Known rows:
[  6  -6  22 -24  11 -19   6  -2   6  -3  -4   6 -10  -4  -9  -5   4 -11
  13  13 -18  -1  15   4  -1  15  -9   6  32  16]: trore
[-21  56  46  25 -22 -23  -7 -26  47  14  -5  -7  -9  15 -20 -37  36  38
 -21  33   3  19   1 -11  -7  64  16  37 -15   4]: morek
[ 28 -14 -11   7  26  15  -4  18  15 -29 -13  -1   3  16  10  19  -5  74
   9  -6  -9  16   0 -10   2  -3  13 -11   6  -3]: vuklan
[  4  -8   9  17   9   2  15 -14  14  -5   0   4  -7  24  -5  -9   4 -25
  -1  -8   1 -10 -13  -2   2  16   8  -3  24  -2]: degran
[ 44  -1  -7  30  22  17  27  -1  25 -25  -7   1 -15  41  -2  17   3  43
  10   3   0   2 -10 -19   8  -4  31 -13  33  10]: dogopur
[-36 -20  52  31  22  -1 -16  -2 -26 -25  50   5 -30   0  18  17 -47  17
  43  24  12 -36   9 -16 -23  39 -15 -15 -37  -3]: grugol
[ 57   7 -22  18   5  13  21   8   4 -22 -16  -5  17  14  -1  11  11  53
  33   6  -5   9  19 -35  -6 -16  14  -7   5  11]: drobril
[-20  68  28 -21   0 -34   0 -18  46  -5 -12 -14 -11   2 -27 -30   6  15
 -14  41  -7   7  21  11  -4  40  23  49  -7   1]: zomom
[ -8 -22  16   0  14  -4 -16  -1  10 -13  -4   4   7   0   7 -11  -3  10
   6 -18 -12   7   0   0  -7  31 -11  -2   6 -15]: dezos
[ -6   0  -4 -42   4 -13  -5  13  -3  12 -11  -2   1 -14 -10   8  -8 -28
  -3   8  -9  -2  10  16   3 -22  -2  13   7  15]: grudar
[-50 -15   7  -7  13  10 -32  24 -39   7  31  -7  -6 -17  16  36 -65 -17
  12  12  25 -33   0   6 -15 -26  -5   0 -78  -3]: semim
[  3  -9  11  17   8   1  15 -14  17  -5  -1   4  -7  21  -5  -9   3 -27
  -2 -11   1  -9 -12  -5   1  17   7  -3  24  -1]: flegri
[ 47  -6  -7  21   1  20   9  20   9   4 -12   0  -7  23   0  34  26  84
   4  18   0  25  -5 -26   6 -18  20 -14  14  34]: tritok
[ 46  32  -4 -10 -34 -25  20 -41 -38 -20 -20 -26  25  -6  15  22  21  -2
  22 -16 -24 -42 -41  -1  -7  74 -40 -15  14  -7]: klutrel
[ 30  -3  -9  -5 -18  12  27 -33   6   9  17  17 -13  -3  14 -69  29  18
  29   2  36 -26  37   6   3   6 -59  -8  23 -33]: loluk
[ 22 -45 -26  26   7 -47 -26 -13  15   1 -22  13 -15 -21 -10 -36 -18 -67
 -28  -7 -28 -11 -45  18  38 -64  21   4 -37  17]: mostun
[ 14  29 -36 -30 -23  -8  10 -20 -33   8 -25 -30  18   3  14  52  -7 -45
 -30 -26   0 -46 -73  37  13  13  -9  -7  -3  -5]: stavu
[-10  -3 -22  -7   3   7   3   6   4  18  -9  -5   9   9  -5   7 -11 -54
 -23 -17  10  -9 -16  12   6 -32  15   6  -7  -1]: paklodes

Facts:
bedrine -Δ-> 404; biskur -Δ-> 961; bonokam -Δ-> 228; bralik -Δ-> 404; brarun -Δ-> 404; brazeskom -Δ-> 650
bregrar -Δ-> 228; bresu -Δ-> 650; briple -Δ-> 228; brokan -Δ-> 650; brokopar -Δ-> 650; brotam -Δ-> 705
brumuk -Δ-> 228; bunon -Δ-> 404; butum -Δ-> 705; dedru -Δ-> 404; degran -Δ-> 228; dezos -Δ-> 404
diskek -Δ-> 961; dogopur -Δ-> 228; dosto -Δ-> 705; draklides -Δ-> 404; drekel -Δ-> 650; dresam -Δ-> 705
drevufan -Δ-> 228; drigrek -Δ-> 228; drilok -Δ-> 705; drobril -Δ-> 650; dugror -Δ-> 228; dupon -Δ-> 961
duskor -Δ-> 705; dutrik -Δ-> 650; duzo -Δ-> 228; faku -Δ-> 650; festes -Δ-> 961; fifo -Δ-> 650
flegri -Δ-> 228; fleklim -Δ-> 404; flelar -Δ-> 404; flistiru -Δ-> 961; fotar -Δ-> 961; fotres -Δ-> 228
gebrigrur -Δ-> 404; gegok -Δ-> 961; geklos -Δ-> 650; gemosto -Δ-> 650; gogrer -Δ-> 404; gosinan -Δ-> 961
gotrar -Δ-> 404; grastil -Δ-> 705; gretogin -Δ-> 705; grigras -Δ-> 705; gritrestul -Δ-> 228; grogam -Δ-> 705
grudar -Δ-> 961; grufle -Δ-> 228; grugol -Δ-> 404; grugotam -Δ-> 404; grusku -Δ-> 650; gulor -Δ-> 404
guvomul -Δ-> 228; kebris -Δ-> 228; kefleklu -Δ-> 228; kefluk -Δ-> 404; klabrok -Δ-> 228; klasko -Δ-> 404
klelovor -Δ-> 404; klepipes -Δ-> 228; klirupu -Δ-> 228; klutrel -Δ-> 650; kole -Δ-> 404; kufle -Δ-> 961
lado -Δ-> 404; lagiflel -Δ-> 228; ledrogru -Δ-> 705; loluk -Δ-> 650; lonem -Δ-> 961; lutre -Δ-> 961
matri -Δ-> 228; mezom -Δ-> 228; modru -Δ-> 404; morek -Δ-> 705; mostun -Δ-> 228; museba -Δ-> 650
nisto -Δ-> 961; nure -Δ-> 404; paklodes -Δ-> 228; pemol -Δ-> 961; pidum -Δ-> 961; pifa -Δ-> 705
piguk -Δ-> 705; piriri -Δ-> 228; plasi -Δ-> 961; plaste -Δ-> 404; pludifi -Δ-> 404; pluvu -Δ-> 228
pluzor -Δ-> 961; raflis -Δ-> 404; ramo -Δ-> 650; rarozam -Δ-> 404; ratis -Δ-> 705; regrize -Δ-> 705
ridro -Δ-> 705; rigrale -Δ-> 650; rikor -Δ-> 650; ritruzo -Δ-> 404; rize -Δ-> 228; rugrures -Δ-> 705
sasteplin -Δ-> 228; satris -Δ-> 228; seflobrer -Δ-> 650; segak -Δ-> 650; semim -Δ-> 404; sevu -Δ-> 404
sinan -Δ-> 404; skatru -Δ-> 705; skitrol -Δ-> 404; skudro -Δ-> 404; skugra -Δ-> 228; stadrur -Δ-> 961
stavu -Δ-> 228; stegi -Δ-> 961; stonun -Δ-> 404; tafun -Δ-> 404; tamur -Δ-> 228; teflum -Δ-> 961
tiflil -Δ-> 650; tigrar -Δ-> 961; tipodran -Δ-> 705; tralu -Δ-> 650; trebrem -Δ-> 404; triklu -Δ-> 404
trilis -Δ-> 404; tritok -Δ-> 705; trobek -Δ-> 650; trore -Δ-> 961; tulum -Δ-> 228; tuses -Δ-> 228
vabru -Δ-> 705; vari -Δ-> 705; vekon -Δ-> 705; vepemil -Δ-> 650; vistu -Δ-> 404; vobuk -Δ-> 404
vukis -Δ-> 650; vuklan -Δ-> 404; vuplan -Δ-> 404; zesur -Δ-> 228; zisek -Δ-> 705; zisor -Δ-> 228
zofik -Δ-> 705; zomom -Δ-> 961; zubrin -Δ-> 650; bedrine -ψ-> duzo; bedrine -ψ-> bregrar; bedrine -ψ-> ritruzo
bedrine -ψ-> trebrem; bedrine -ψ-> klelovor; bonokam -ψ-> flelar; bonokam -ψ-> pluvu; bonokam -ψ-> loluk; bralik -ψ-> vekon
bralik -ψ-> trobek; bralik -ψ-> klutrel; brarun -ψ-> fleklim; brarun -ψ-> drekel; briple -ψ-> vuklan; briple -ψ-> lado
dosto -ψ-> stegi; dosto -ψ-> skugra; dresam -ψ-> rize; drevufan -ψ-> brotam; drevufan -ψ-> lado; drevufan -ψ-> tritok
drevufan -ψ-> klelovor; drevufan -ψ-> fotar; drevufan -ψ-> butum; drigrek -ψ-> matri; drilok -ψ-> morek; dupon -ψ-> kebris
dutrik -ψ-> gritrestul; dutrik -ψ-> nure; dutrik -ψ-> gegok; dutrik -ψ-> grugol; flistiru -ψ-> dugror; flistiru -ψ-> brazeskom
flistiru -ψ-> grugol; gemosto -ψ-> ritruzo; gogrer -ψ-> vobuk; gogrer -ψ-> ridro; gogrer -ψ-> plaste; gogrer -ψ-> kufle
gretogin -ψ-> lutre; gretogin -ψ-> gotrar; gretogin -ψ-> skudro; grudar -ψ-> degran; grugotam -ψ-> klasko; grusku -ψ-> flegri
grusku -ψ-> pifa; gulor -ψ-> draklides; gulor -ψ-> zofik; guvomul -ψ-> vabru; kefleklu -ψ-> pludifi; kefleklu -ψ-> fifo
kefluk -ψ-> skugra; klabrok -ψ-> bresu; lagiflel -ψ-> grigras; ledrogru -ψ-> klutrel; modru -ψ-> morek; modru -ψ-> rikor
mostun -ψ-> tafun; mostun -ψ-> drekel; nisto -ψ-> pidum; paklodes -ψ-> trore; paklodes -ψ-> dezos; pemol -ψ-> flelar
pemol -ψ-> rigrale; pemol -ψ-> diskek; piguk -ψ-> zubrin; piguk -ψ-> gotrar; piguk -ψ-> pidum; pluzor -ψ-> gebrigrur
pluzor -ψ-> satris; raflis -ψ-> grogam; ramo -ψ-> klepipes; ramo -ψ-> zomom; ramo -ψ-> tigrar; ramo -ψ-> museba
ratis -ψ-> fotres; ratis -ψ-> faku; regrize -ψ-> grastil; regrize -ψ-> museba; segak -ψ-> gosinan; segak -ψ-> morek
segak -ψ-> klepipes; segak -ψ-> sevu; semim -ψ-> tipodran; semim -ψ-> lonem; semim -ψ-> gegok; sinan -ψ-> grufle
skatru -ψ-> rize; skatru -ψ-> rigrale; skatru -ψ-> rugrures; stavu -ψ-> festes; stavu -ψ-> vekon; stonun -ψ-> gotrar
tamur -ψ-> rarozam; tamur -ψ-> tafun; teflum -ψ-> drobril; teflum -ψ-> brotam; teflum -ψ-> dogopur; teflum -ψ-> zofik
tiflil -ψ-> trebrem; tiflil -ψ-> mezom; triklu -ψ-> brokopar; triklu -ψ-> piriri; triklu -ψ-> sasteplin; trilis -ψ-> klasko
trilis -ψ-> vabru; tulum -ψ-> tuses; tulum -ψ-> dogopur; vepemil -ψ-> lado; vistu -ψ-> gritrestul; vistu -ψ-> zubrin
vistu -ψ-> tralu; vistu -ψ-> bunon; vistu -ψ-> skitrol; vukis -ψ-> loluk; vukis -ψ-> dedru; vuplan -ψ-> trobek
vuplan -ψ-> duskor; zesur -ψ-> geklos; zesur -ψ-> biskur; zesur -ψ-> pludifi; zisek -ψ-> faku; zisek -ψ-> stadrur
zisek -ψ-> butum; zisor -ψ-> brokan; zisor -ψ-> brumuk

Rows:
No name comes twice in this set of rows, the named rows included.
[  7 -56 -20   6   9 -48 -52   3   8  -8 -25  13   0 -42   2 -35 -24 -29
 -19 -17 -37   4 -31  20  28 -47   1   2 -55   3] -> brarun
[ 21 -15  -5   5  24  12  -7  14  16 -25 -11   0   4  12   8  14  -5  63
  10  -9  -9  16   2  -9  -2   5   7 -10   7  -6] -> draklides
[ 22  -1 -37  -8 -11  25  -8  36  -7  34 -21  -9  11   3   1  45   9  39
 -21   7  11  24 -11  -3  10 -66  24  -2 -24  32] -> zisek
[ 12  -5  -3 -46  -3   3  21 -19  14  17  21  22 -40  -8  10 -54  16  19
  10  22  35 -27  34  38  15  -7 -57  -4  46 -19] -> diskek
[ 12  -9 -12  -3  -3  20  29 -32  22  14  24  20 -36  19  13 -55  14   2
  -3  -2  52 -33   7  30  19  -6 -39 -11  37 -34] -> pluvu
[ 10   3 -46 -32 -26  20  12 -10 -11  34   6   5   8 -19  13 -46   9 -15
   3  -7  46 -23  29  24   6 -50 -45   3 -17 -30] -> vukis
[-46  52  -9 -21  -2 -10 -34   3  33   7 -20 -20  21  -8 -11 -18 -17   7
 -40   1   9  16   1  23  -4   4  24  47 -61 -27] -> modru
[-18  -6  48  -2  19 -15   2   1 -24  -8  39   2 -42  -3   1  22 -38  -9
  43  49   7 -41  19  -8 -16  16 -11   2 -14  27] -> lonem
[ -4   1 -40 -75 -11  13   8   1  -2  43  12  14 -24 -22  10 -37  -1 -10
 -14  12  47 -25  31  59  21 -63 -51   7   9 -21] -> pemol
[ 30  -4 -12  -7 -19  14  29 -35   7  12  20  19 -15  -2  14 -74  30  22
  30   3  43 -28  39   9   2   5 -64 -10  24 -36] -> rigrale
[-18  -8  37  39  17   4  10  -9 -15  -9  43   0 -37  22   5  19 -39 -24
  30  27  25 -49  -8 -15 -10  16   5  -7 -21  11] -> dugror
[ -3  64  10  12 -18 -21   4 -26  32  -6 -13 -16  18   1 -20 -43  15   9
   3  20   1   5  22 -16 -16  38  15  40 -30 -14] -> rikor
[ 42   4  -5 -16  22  -1  16  17  14 -19 -12   0 -15  11  -6  26   3  53
  18  24 -15  10  15  -9   6 -16  16  -2  33  26] -> stadrur
[ 29  18  18  -8 -41 -24   6 -33 -33   9 -14 -18   4   0  17  40  36  16
  -8  -7 -17 -29 -65  12   3  80 -41 -20  22  14] -> vekon

The same things again, as new rows of numbers:
Known rows:
[ -14  -53    0   -4   28    1    0   16    3  -47    1   54   -5    0
   24    2  -67   79  -70  -12  -55  -51  -11   -4   31 -100   14   34
    9  -14    4  -42   -5   39   67   28  -35  -50    5]: rigrale
[ -8 -79 -47 -23  43 -41  -5  32  18  17   6  14  45 -40 -31  42 -36  11
 -61 -29 -22 -86 -43  26   8 -51   2  -3 -11  18  19 -23 -48  55 -10   7
 -11  -1 -15]: flistiru
[ 33 -52 -10  22  50  21   2 -11  35  14 -11  -7  -8 -26   0  55  13  18
 -77   2  10 -72 -44   4  -7 -34 -26  52   2  24   4 -54 -70   2  21  26
 -16  -2  11]: bedrine
[ -4 -15   8 -13   4  16  -2   3 -10 -24 -21   6 -33 -34   7  41 -19  44
 -66 -20  -3 -48 -25  -1   0 -26 -47  40  14  20  -9 -46 -45  23  34  56
 -15 -41  32]: ritruzo
[ -5  -6  -6  -8  -8  19  -5 -15 -10 -11 -25   2 -21 -34   9  37  -4  25
 -61 -17  22 -67 -48  -4  10 -44 -11  31  30  23  -2 -40 -13  55  55  41
 -21 -25  20]: bregrar
[-50  -6 -25   7  12  16  19  28   0 -29 -24  25 -75 -37  31  15 -78  19
 -63  15 -49 -67 -30  22  -9 -63  21  12  10  35   1  -2 -21  57   7  28
 -37 -70 -18]: klutrel
[-16 -36 -13 -12  35  14  -2   9   8 -23 -15  25 -19 -18  -7  24 -44  26
 -64   0 -27 -49 -27  32  -7 -68  13  24   9   4  40 -34 -28  43  32  16
 -39 -31  -8]: seflobrer
[ 14 -56  -5 -33  40  28 -27   9  14  21  51   9 -26 -30  -2  54  -8  10
 -67   5 -43 -48 -55  30 -11 -44  47   7  -7 -30  38 -52  11  29  11  40
  -8 -39 -19]: drilok
[ -4 -49 -50 -57  34 -40 -10  65  -9 -20   3  -8 -16 -27  -1  18 -20  47
 -76   2  14 -52  14  45 -21 -75 -11  15  19  14  28   9  -6  42  49  36
   0 -48  13]: lutre
[-10 -24  11 -30  -5  30  -6 -19  -1  -6 -23   0 -30 -29  15  32 -38  23
 -68 -15   9 -46 -54 -12   3 -24 -13  41  23   1  -1 -26 -18  33  43  57
  20 -29  41]: butum
[ -8 -28   9 -46  21  26 -25  11 -11   1   8  33 -43 -20  -9  33 -22  22
 -54  -7 -53 -42 -32  41  -8 -72  15   4   2 -17  36 -55  -2  31  30  38
 -34 -64 -37]: rikor
[-13 -48 -20 -15  31  15  -3  11  14 -21  19   9 -12 -32   4  36 -47  24
 -73   1 -19 -44 -40  17  -6 -34  30  24   5 -10  32 -27  -6  47  21  34
 -11 -23  22]: vari
[ -4 -51 -22   1  52  17   0   3  24 -14  -7  21  -8 -14 -13  27 -35  14
 -69  13 -24 -55 -33  36 -12 -70  24  27   4   4  47 -37 -38  37  25   5
 -44 -16 -14]: grusku
[ 12 -55 -13  -3  37  29  -1 -17  31  11  -1  -3  -7 -26   8  42 -24   7
 -78   5   4 -60 -62   2  -5 -32  18  41   9  -2  20 -31 -29  26  26  29
   6  -3  22]: ratis
[-20 -14 -25  -4   6   5  -7  15 -10 -37   7  12 -14 -40   0  37 -22  33
 -59 -10  -7 -56 -30  19   4 -51  17  15  19  14  23 -40   5  74  41  32
 -47 -32  10]: degran
[-11 -23 -30   3  18   5  -6  14  -1 -27   9  10  -9 -38  -2  39 -14  28
 -61  -6  -4 -63 -35  19   3 -53  22  16  16  16  26 -40   0  69  38  24
 -47 -22   5]: klirupu
[  5 -52 -27  13  47   7   0  19  13 -36  21   8  -9 -35 -12  50 -17  32
 -72   8 -20 -45 -17  30 -11 -37  -2  30  -5  15  33 -51 -44  29  10  25
 -49 -19  14]: grugotam
[-35 -21 -43  -1  12 -22   7  30 -11 -26   7  13 -56 -57  25  13 -59   8
 -88  25 -30 -80 -33  24  -2 -60  20   2  10  37 -24  -3 -32  60  -1  41
 -22 -60  -3]: festes

Rows:
No name comes twice in this set of rows, the named rows included.
[-28 -48 -27 -25  19 -21   2  62   0 -11  -7  13  16 -40 -19  59 -47  62
 -29 -66 -40 -58 -10  13   3 -20 -41   9 -13  23  22 -27 -27  54  -5  28
 -21 -35   2] -> nure
[-34 -44 -21 -28  12 -20   2  60  -7 -19  -7  18  16 -42 -19  58 -53  61
 -27 -69 -42 -55 -11  10   6 -18 -42   6 -12  21  18 -31 -26  60  -6  32
 -22 -39   4] -> grugol
[-13   1  -4 -13 -15  17  -7 -10 -15 -18 -24   5 -24 -37   8  35  -8  28
 -59 -20  17 -61 -44  -3  11 -44 -13  30  32  23  -1 -41  -8  58  57  44
 -23 -30  23] -> dogopur
[  2 -21   4  -9  12  17  -1   0  -4 -17 -19   4 -30 -32   6  43 -15  41
 -67 -17   0 -51 -27   0   0 -29 -44  42  12  20  -7 -47 -48  21  31  51
 -16 -35  29] -> vuklan
[-28 -42 -33 -55  28 -10   0  70   1 -11 -35   7 -10 -11  -6  28 -48  61
 -35 -35 -15 -43  15  36 -20 -70 -20  20  13  13  55  10   3  48  45  16
 -11 -52  -9] -> zubrin
[ -4 -38 -19   2  37   3   0  27   5 -32  14  10 -18 -35  -3  46 -23  45
 -69  -6 -26 -48 -15  23  -8 -37 -10  28  -2  14  20 -47 -37  33  14  35
 -41 -33  12] -> kole
[ 14 -64 -33  24  59   8   2  17  23 -29  23   7  -1 -33 -16  54 -10  23
 -77  16 -17 -51 -22  33 -15 -40   4  31  -7  16  37 -52 -51  25   5  16
 -51  -8   9] -> gogrer
[ -3 -35 -36  13  26   7  -4   6   7 -30  15   8   0 -38 -11  44  -8  16
 -65   8  -1 -60 -38  26  -2 -54  30  19  13  16  39 -44  -8  66  34  15
 -55  -9   6] -> guvomul
[-55  43  15 -33  59  -3 -11  15   5 -41 -18  18 -37 -16  -9  -5 -58  61
 -99 -39 -20 -45 -33  62 -20 -41  28  28  13 -14  36 -47 -32  85  38  33
 -54 -23   2] -> drekel
[ -41   43    9  -18   61  -14  -12   32    2  -51   11    3  -38  -34
   -5   17  -37   79 -104  -44  -17  -46  -21   55  -19  -10    4   31
    2   -2   16  -60  -40   76   22   52  -55  -27   24] -> tafun

Now the same things, written a new way:
Known rows:
[-79 -13 -17  14  -4  17  41 -19  -1 -78  -7  -1  21 -23]: gotrar
[ 24  21  39   0  -4   0   1 -22 -25 -21  10 -19   9   5]: stadrur
[ 34  15 -31  -6   3  20   1  46   1  -5 -25   3 -18 -17]: brarun
[ 17   4   1 -16  -4   5  28   2  -1   1  -1   1   3 -35]: sinan
[-40  22 -50   7  -7  46  45 -35   7 -48   8 -13 -20 -29]: gretogin
[  7 -14  42  -8 -14  -1  22 -12   0  -7  -7   6  14   4]: sevu
[ 27  17  38  -4  -5   3   7 -20 -29 -24  13 -21  10   9]: fotar
[ 20  22  44   2  -4  -2  -1 -24 -21 -19   7 -17   4   6]: zomom
[ 37 -10 -23 -44 -12  11  70  21 -24  -8  51 -41  -4   3]: briple
[ 18 -13  18  -6 -13   2  15  -6 -10  -7  -1   3  27  -7]: trebrem
[ -7  -4   9   3 -28  -8  -1  -7  -2   1  22 -22   3   8]: brumuk
[ 28  25 -19  -6 -13  35  27 -25   5   7   9 -10 -23 -19]: regrize
[  6  22  -3 -32 -10  -3  26 -20   5  11 -17 -29 -14 -15]: ramo
[  5   8   0 -19 -25  -2   3 -28 -10  -2 -15 -27  21   6]: geklos
[ -2   7  -2 -17 -25  -1   4 -29 -10  -7 -15 -27  21   6]: tralu
[ 13 -13  21  -6 -15   1  14  -8  -9  -8  -3   4  27  -5]: draklides
[ 23   3  -2 -16  -3   5  32   4  -3   1   0  -1   4 -34]: gulor
[ 10  -2  -1  25 -15 -29   5 -26   7  25  27 -26  24 -14]: rize

Rows:
No name comes twice in this set of rows, the named rows included.
[ 10  10  -6 -10 -20 -10   4 -34  -6   9 -13 -28  27  -3] -> loluk
[-10  -7  31  -1 -24 -11  10 -11   9   4  17 -20 -13  17] -> klepipes
[-65   2 -30   2   7  18  53  -8   5 -62  -4  -4  -1 -49] -> stonun
[  6   9 -15  -8 -14  -4  19   6   3  10  25 -26 -18 -20] -> tulum
[ 21 -10  17   6  -9  -9  14 -18  -3   5  -1   2  36 -17] -> flelar
[  7   6  -1 -21 -25  -2   6 -27 -12  -3 -12 -28  22   8] -> drobril
[  9  23 -19 -30 -13   1  18 -17  -3   6 -13 -30  -2 -22] -> grusku
[  7  24 -24 -27 -11   1  18 -17  -2   6 -14 -30  -2 -26] -> dutrik
[ 17  21  59  -1  -2  -3   6 -27 -15 -18   4 -16  -6  11] -> gosinan
[ 14  23  40  -7 -13  -6  -7 -27 -35 -18  10 -12  -3  -2] -> festes
[ 11  19  62 -40 -25  51   8  15  25  -8   9 -10  26 -58] -> grugotam
[  6  27 -26 -36 -41  19   9 -38 -35  10  17  12 -52 -37] -> ledrogru

